Below are the code and all the weights of a small trained network. Each question names an input and a class and asks about switching units off, where a switched-off unit gives its printed mean instead of its output.

import numpy as np


def w(rows, s, z=0):
    codes = np.array(rows[::2]) - 128.0
    scale = np.full(codes.shape[1], s)
    scale[-1] = z or s
    return codes * scale


def f(y):
    return np.maximum(y, 0)


def log_softmax(a):
    a = a - a.max(-1, keepdims=True)
    return a - np.log(np.exp(a).sum(-1, keepdims=True))


def net(x, mask):
    res = np.array(x, float).reshape(1, 3) / 4 @ E
    y = f(res @ A[0][:, :-1].T + A[0][:, -1])
    res = res + np.where(mask, y, B[0][:, -1]) @ B[0][:, :-1]
    return log_softmax(res[-1] @ U[:, :-1].T + U[:, -1])


A, B = {}, {}
E = w([
[116,159,57,115,131,254],'x0',
[78,234,113,240,95,155],'x1',
[125,205,101,175,77,246],'x2',
],0.0092)
A[0] = w([
[67,88,131,223,192,11,252],'n1',
[166,102,52,38,89,199,149],'n2',
[150,106,240,73,152,100,201],'n3',
[74,74,128,24,183,97,253],'n4',
[154,82,2,250,62,238,253],'n5',
[81,165,87,139,218,13,180],'n6',
],0.0066,0.0016)
B[0] = w([
[73,115,90,141,144,254,210],'n1',
[216,92,101,132,114,161,196],'n2',
[179,161,102,81,119,136,200],'n3',
[171,170,69,23,122,171,215],'n4',
[114,117,169,209,52,234,255],'n5',
[111,167,127,55,127,178,185],'n6',
],0.0097,0.0092)
U = w([
[140,173,2,107,178,79,211],'0',
[100,182,75,146,190,40,3],'1',
[43,100,137,188,72,90,139],'2',
[66,196,138,111,160,139,253],'3',
[190,76,198,134,106,125,155],'4',
],0.0078,0.0016)

Each question gives the input, the list of numbers given to net, and the class t.
The units are the neurons (one row each of A and B). Each row of codes is followed by its name. A weight is (code - 128) times the scale printed after its matrix; where a second scale follows, it is the last column's (A, B and U).
mask holds one flag per neuron, in row order. A switched-off neuron (its flag False) gives its mean, the last column of its row in B, instead of its output. The means were averaged over made-up inputs and are rounded, as every weight is.
A unit's drop is (log p(t) with every unit on - log p(t) with that unit switched off) / (log p(t) with every unit on - log p(t) with every unit switched off).
The circuit of an input: a set's keep is (log p(t) with only the set's units on - log p(t) with every unit switched off) / (log p(t) with every unit on - log p(t) with every unit switched off). Starting from all 6 units, units are removed one at a time, each time the one whose removal leaves the highest keep (on an exact tie, the one counted first), for as long as the keep stays at least 0.8.
units of the circuit, in order: the units of the circuit, biggest drop first
most important unit: the unit with the biggest drop
k most important neurons: the k neurons with the biggest drops, biggest first
drop when u is switched off: that unit's drop, to one decimal
input [0,0,-6], class 0: 2 most important neurons -> [n5, n4]
input [8,-7,3], class 4: units of the circuit, in order -> [n2, n5]
input [-2,-8,-3], class 0: most important unit -> n4
input [-6,4,-5], class 3: 3 most important neurons -> [n1, n6, n2]
input [0,1,3], class 2: units of the circuit, in order -> [n4, n3, n6]
input [-1,7,6], class 2: 2 most important neurons -> [n5, n4]
input [6,-1,8], class 4: 3 most important neurons -> [n2, n5, n1]
input [0,-2,-3], class 0: 2 most important neurons -> [n5, n4]
input [-6,-7,-2], class 0: 3 most important neurons -> [n4, n5, n3]
input [-7,-3,-3], class 0: units of the circuit, in order -> [n5, n4]
input [-5,4,-5], class 3: units of the circuit, in order -> [n1, n6]
input [2,4,5], class 2: units of the circuit, in order -> [n5, n4]
input [-5,2,7], class 2: units of the circuit, in order -> [n4, n3, n6]
input [-6,8,8], class 2: units of the circuit, in order -> [n5, n4]
input [-6,6,-6], class 3: most important unit -> n1
input [8,2,4], class 2: units of the circuit, in order -> [n5, n4]
input [4,0,7], class 4: drop when n3 is switched off -> -0.1
input [-1,-6,-8], class 0: drop when n3 is switched off -> 0.0
input [-4,4,-6], class 3: drop when n6 is switched off -> 0.3
input [-6,4,7], class 2: drop when n4 is switched off -> 0.3
